Below is a small trained network, with its code and all its weights. Each question gives an input and a class and asks what happens when units are switched off, that is, made to give their printed mean instead of their output.

import numpy as np


def w(rows, s, z=0):
    codes = np.array(rows[::2]) - 128.0
    scale = np.full(codes.shape[1], s)
    scale[-1] = z or s
    return codes * scale


def norm(h):
    return h / np.sqrt((h * h).mean(-1, keepdims=True) + 1e-5)


def f(y):
    return y / 2 * (1 + np.tanh(0.7978845608 * (y + 0.044715 * y**3)))


def log_softmax(a):
    a = a - a.max(-1, keepdims=True)
    return a - np.log(np.exp(a).sum(-1, keepdims=True))


def net(x, mask):
    res = np.array(x, float).reshape(1, 7) / 4 @ E
    u = 0
    for l in range(4):
        y = f(norm(res) @ A[l][:, :-1].T + A[l][:, -1])
        res = res + np.where(mask[u : u + 3], y, B[l][:, -1]) @ B[l][:, :-1]
        u += 3
    return log_softmax(norm(res)[-1] @ U[:, :-1].T + U[:, -1])


A, B = {}, {}
E = w([
[184,73,164,93,79,61,32,209,135,191,135],'x0',
[175,90,75,186,157,133,107,74,123,158,207],'x1',
[173,74,91,177,138,94,158,191,184,130,165],'x2',
[104,139,102,140,67,172,103,133,143,44,254],'x3',
[174,54,170,158,223,77,192,100,199,52,104],'x4',
[39,118,175,145,158,64,119,100,153,162,186],'x5',
[181,250,180,144,80,74,145,110,76,26,154],'x6',
],0.0096)
A[0] = w([
[64,146,138,133,138,89,133,122,137,124,101,3],'L0N1',
[106,134,2,141,82,132,118,84,96,98,144,120],'L0N2',
[52,143,134,102,139,191,164,101,48,136,103,34],'L0N3',
],0.0083,0.0039)
B[0] = w([
[54,107,147,109,172,126,114,169,62,178,99,119],'L0N1',
[191,60,254,168,100,143,185,190,154,142,254,253],'L0N2',
[89,114,102,199,80,69,111,65,108,107,36,226],'L0N3',
],0.0095,0.0026)
A[1] = w([
[123,129,136,139,126,108,114,162,154,254,174,80],'L1N1',
[158,103,172,177,180,112,123,119,112,98,79,254],'L1N2',
[222,129,117,114,226,40,223,126,199,44,75,133],'L1N3',
],0.0076,0.006)
B[1] = w([
[161,83,191,166,189,161,19,118,69,69,74,174],'L1N1',
[157,168,125,142,54,22,185,161,204,117,106,246],'L1N2',
[142,122,209,250,80,130,206,152,193,192,88,255],'L1N3',
],0.012,0.0072)
A[2] = w([
[140,157,105,176,104,189,115,103,67,111,147,255],'L2N1',
[162,103,93,144,131,125,81,162,147,133,205,69],'L2N2',
[125,140,101,185,128,255,203,96,126,105,93,41],'L2N3',
],0.0095,0.0051)
B[2] = w([
[144,164,117,97,70,82,197,154,201,184,84,255],'L2N1',
[231,103,84,167,64,177,97,37,128,139,91,197],'L2N2',
[157,7,164,196,147,78,130,206,161,181,171,171],'L2N3',
],0.013,0.0044)
A[3] = w([
[104,226,51,69,118,102,163,61,128,55,67,29],'L3N1',
[89,183,164,59,88,153,45,66,2,124,168,3],'L3N2',
[173,241,151,72,74,210,183,147,123,92,251,43],'L3N3',
],0.0068,0.003)
B[3] = w([
[164,110,66,111,170,193,133,74,138,76,180,158],'L3N1',
[146,155,155,201,122,124,175,162,100,148,130,177],'L3N2',
[125,181,8,53,64,153,204,95,116,119,107,254],'L3N3',
],0.017,0.0027)
U = w([
[52,83,81,117,173,179,170,159,144,87,149,1],'0',
[109,107,186,59,198,139,27,196,64,130,100,55],'1',
[135,195,32,33,56,165,186,119,121,106,67,238],'2',
[145,135,202,218,86,34,180,148,183,159,112,243],'3',
[233,26,79,162,114,241,83,115,132,115,177,19],'4',
[69,222,101,132,206,119,184,9,106,21,138,5],'5',
],0.014,0.0055)

Each question gives the input, the list of numbers given to net, and the class t.
The units are the neurons (one row each of A and B). Each row of codes is followed by its name. A weight is (code - 128) times the scale printed after its matrix; where a second scale follows, it is the last column's (A, B and U).
mask holds one flag per neuron, layer by layer. A switched-off neuron (its flag False) gives its mean, the last column of its row in B, instead of its output. The means were averaged over made-up inputs and are rounded, as every weight is.
A unit's drop is (log p(t) with every unit on - log p(t) with that unit switched off) / (log p(t) with every unit on - log p(t) with every unit switched off).
The circuit of an input: a set's keep is (log p(t) with only the set's units on - log p(t) with every unit switched off) / (log p(t) with every unit on - log p(t) with every unit switched off). Starting from all 12 units, units are removed one at a time, each time the one whose removal leaves the highest keep (on an exact tie, the one counted first), for as long as the keep stays at least 0.8.
circuit, biggest first: the units of the circuit, biggest drop first
unit that matters most: the unit with the biggest drop
top k neurons: the k neurons with the biggest drops, biggest first
drop of u: that unit's drop, to one decimal
input [-7,4,-5,-5,-1,-5,-7], class 3: circuit, biggest first	[L2N3]
input [3,-1,4,-1,1,-2,-6], class 4: circuit, biggest first	[L2N1, L1N3, L1N1]
input [-8,-8,0,-7,-5,5,0], class 5: circuit, biggest first	[L1N3, L3N1, L3N3]
input [1,3,5,-4,-3,-7,-2], class 4: top 2 neurons	[L1N3, L0N3]
input [4,2,-6,4,-4,-4,-7], class 4: top 3 neurons	[L0N2, L1N1, L3N3]
input [-7,-6,0,-4,-3,6,5], class 5: circuit, biggest first	[L3N1, L1N3]
input [-8,-4,5,8,-6,-1,-3], class 3: top 2 neurons	[L2N3, L0N3]
input [1,0,-1,-8,-1,-7,-8], class 2: top 2 neurons	[L1N3, L0N2]
input [-6,-5,5,7,-6,-3,-6], class 3: top 3 neurons	[L2N3, L2N1, L0N3]
input [-2,-7,6,0,-4,1,-5], class 0: top 2 neurons	[L1N3, L0N2]
input [4,4,2,-8,-3,-4,-3], class 1: top 2 neurons	[L1N3, L1N1]
input [-1,-1,8,-2,-4,-6,7], class 2: top 4 neurons	[L3N3, L1N1, L0N3, L0N2]
input [2,6,-7,1,5,1,-8], class 4: top 3 neurons	[L1N3, L2N1, L0N3]
input [0,-1,7,8,-5,-3,4], class 2: circuit, biggest first	[L3N3]
input [6,0,-2,-7,-8,-4,0], class 1: top 2 neurons	[L3N3, L1N3]
input [7,8,1,2,-4,4,4], class 4: top 2 neurons	[L2N2, L1N3]
input [-2,-1,-8,-5,-3,2,-3], class 2: top 2 neurons	[L1N3, L1N1]
input [2,-7,6,8,-6,-2,-1], class 2: drop of L0N2	0.0
input [8,2,-5,-4,-4,7,0], class 1: drop of L1N1	0.2
input [6,6,1,-8,-5,3,-3], class 1: drop of L1N1	0.1
input [6,5,-1,7,-8,1,-3], class 4: unit that matters most	L1N1
